Below is a small trained network, with its code and all its weights. Each question gives an input and a class and asks what happens when units are switched off, that is, made to give their printed mean instead of their output.

import numpy as np


def w(rows, s, z=0):
    codes = np.array(rows[::2]) - 128.0
    scale = np.full(codes.shape[1], s)
    scale[-1] = z or s
    return codes * scale


def norm(h):
    return h / np.sqrt((h * h).mean(-1, keepdims=True) + 1e-5)


def f(y):
    return np.maximum(y, 0)


def log_softmax(a):
    a = a - a.max(-1, keepdims=True)
    return a - np.log(np.exp(a).sum(-1, keepdims=True))


def net(x, mask):
    res = np.array(x, float).reshape(1, 3) / 4 @ E
    u = 0
    for l in range(2):
        y = f(norm(res) @ A[l][:, :-1].T + A[l][:, -1])
        res = res + np.where(mask[u : u + 3], y, B[l][:, -1]) @ B[l][:, :-1]
        u += 3
    return log_softmax(norm(res)[-1] @ U[:, :-1].T + U[:, -1])


A, B = {}, {}
E = w([
[202,92,101,62,166,202,106,192],'x0',
[153,175,154,43,207,71,230,172],'x1',
[121,2,95,95,69,205,144,101],'x2',
],0.0085)
A[0] = w([
[133,233,194,219,131,251,3,187,72],'L0N1',
[69,214,127,210,105,131,61,184,8],'L0N2',
[97,195,43,41,82,161,224,62,2],'L0N3',
],0.0063,0.0033)
B[0] = w([
[57,142,8,138,156,206,167,196,253],'L0N1',
[111,173,242,156,91,147,120,215,206],'L0N2',
[21,38,195,215,79,119,187,185,157],'L0N3',
],0.011,0.005)
A[1] = w([
[150,254,140,48,230,24,59,170,6],'L1N1',
[164,94,82,118,143,143,16,88,4],'L1N2',
[90,95,40,242,127,186,71,31,88],'L1N3',
],0.0059,0.0026)
B[1] = w([
[157,69,111,152,151,110,93,48,223],'L1N1',
[170,117,106,252,70,161,61,85,159],'L1N2',
[183,186,174,61,109,45,115,90,254],'L1N3',
],0.012,0.005)
U = w([
[73,215,169,204,97,131,92,189,68],'0',
[104,170,14,118,156,198,100,202,136],'1',
[120,153,180,168,211,54,157,59,209],'2',
[219,102,88,93,249,106,91,115,221],'3',
[116,130,165,97,47,81,89,43,62],'4',
[204,89,64,110,91,181,53,106,143],'5',
[45,58,144,150,108,87,186,134,165],'6',
[172,64,151,51,171,206,182,192,8],'7',
],0.015,0.0013)

Each question gives the input, the list of numbers given to net, and the class t.
The units are the neurons (one row each of A and B). Each row of codes is followed by its name. A weight is (code - 128) times the scale printed after its matrix; where a second scale follows, it is the last column's (A, B and U).
mask holds one flag per neuron, layer by layer. A switched-off neuron (its flag False) gives its mean, the last column of its row in B, instead of its output. The means were averaged over made-up inputs and are rounded, as every weight is.
A unit's drop is (log p(t) with every unit on - log p(t) with that unit switched off) / (log p(t) with every unit on - log p(t) with every unit switched off).
The circuit of an input: a set's keep is (log p(t) with only the set's units on - log p(t) with every unit switched off) / (log p(t) with every unit on - log p(t) with every unit switched off). Starting from all 6 units, units are removed one at a time, each time the one whose removal leaves the highest keep (on an exact tie, the one counted first), for as long as the keep stays at least 0.8.
circuit, biggest first: the units of the circuit, biggest drop first
top k neurons: the k neurons with the biggest drops, biggest first
drop of u: that unit's drop, to one decimal
input [4,-8,-1], class 1: circuit, biggest first => (L0N1)
input [0,-5,2], class 4: top 2 neurons => (L1N3 L1N1)
input [1,4,-7], class 3: circuit, biggest first => (L1N1 L0N3)
input [2,2,0], class 3: top 2 neurons => (L0N1 L1N1)
input [6,0,-4], class 1: top 2 neurons => (L0N1 L1N3)
input [1,5,-8], class 3: circuit, biggest first => (L1N1 L0N2)
input [-5,7,1], class 6: top 3 neurons => (L0N3 L1N3 L1N1)
input [4,4,-1], class 3: top 2 neurons => (L1N1 L0N1)
input [0,-6,8], class 4: top 2 neurons => (L1N3 L0N1)
input [0,4,4], class 6: drop of L0N3 => 0.8
input [1,-3,-1], class 1: drop of L1N1 => 0.0
input [8,-8,-4], class 1: drop of L0N1 => 1.3
input [1,3,-2], class 3: drop of L1N1 => 0.1
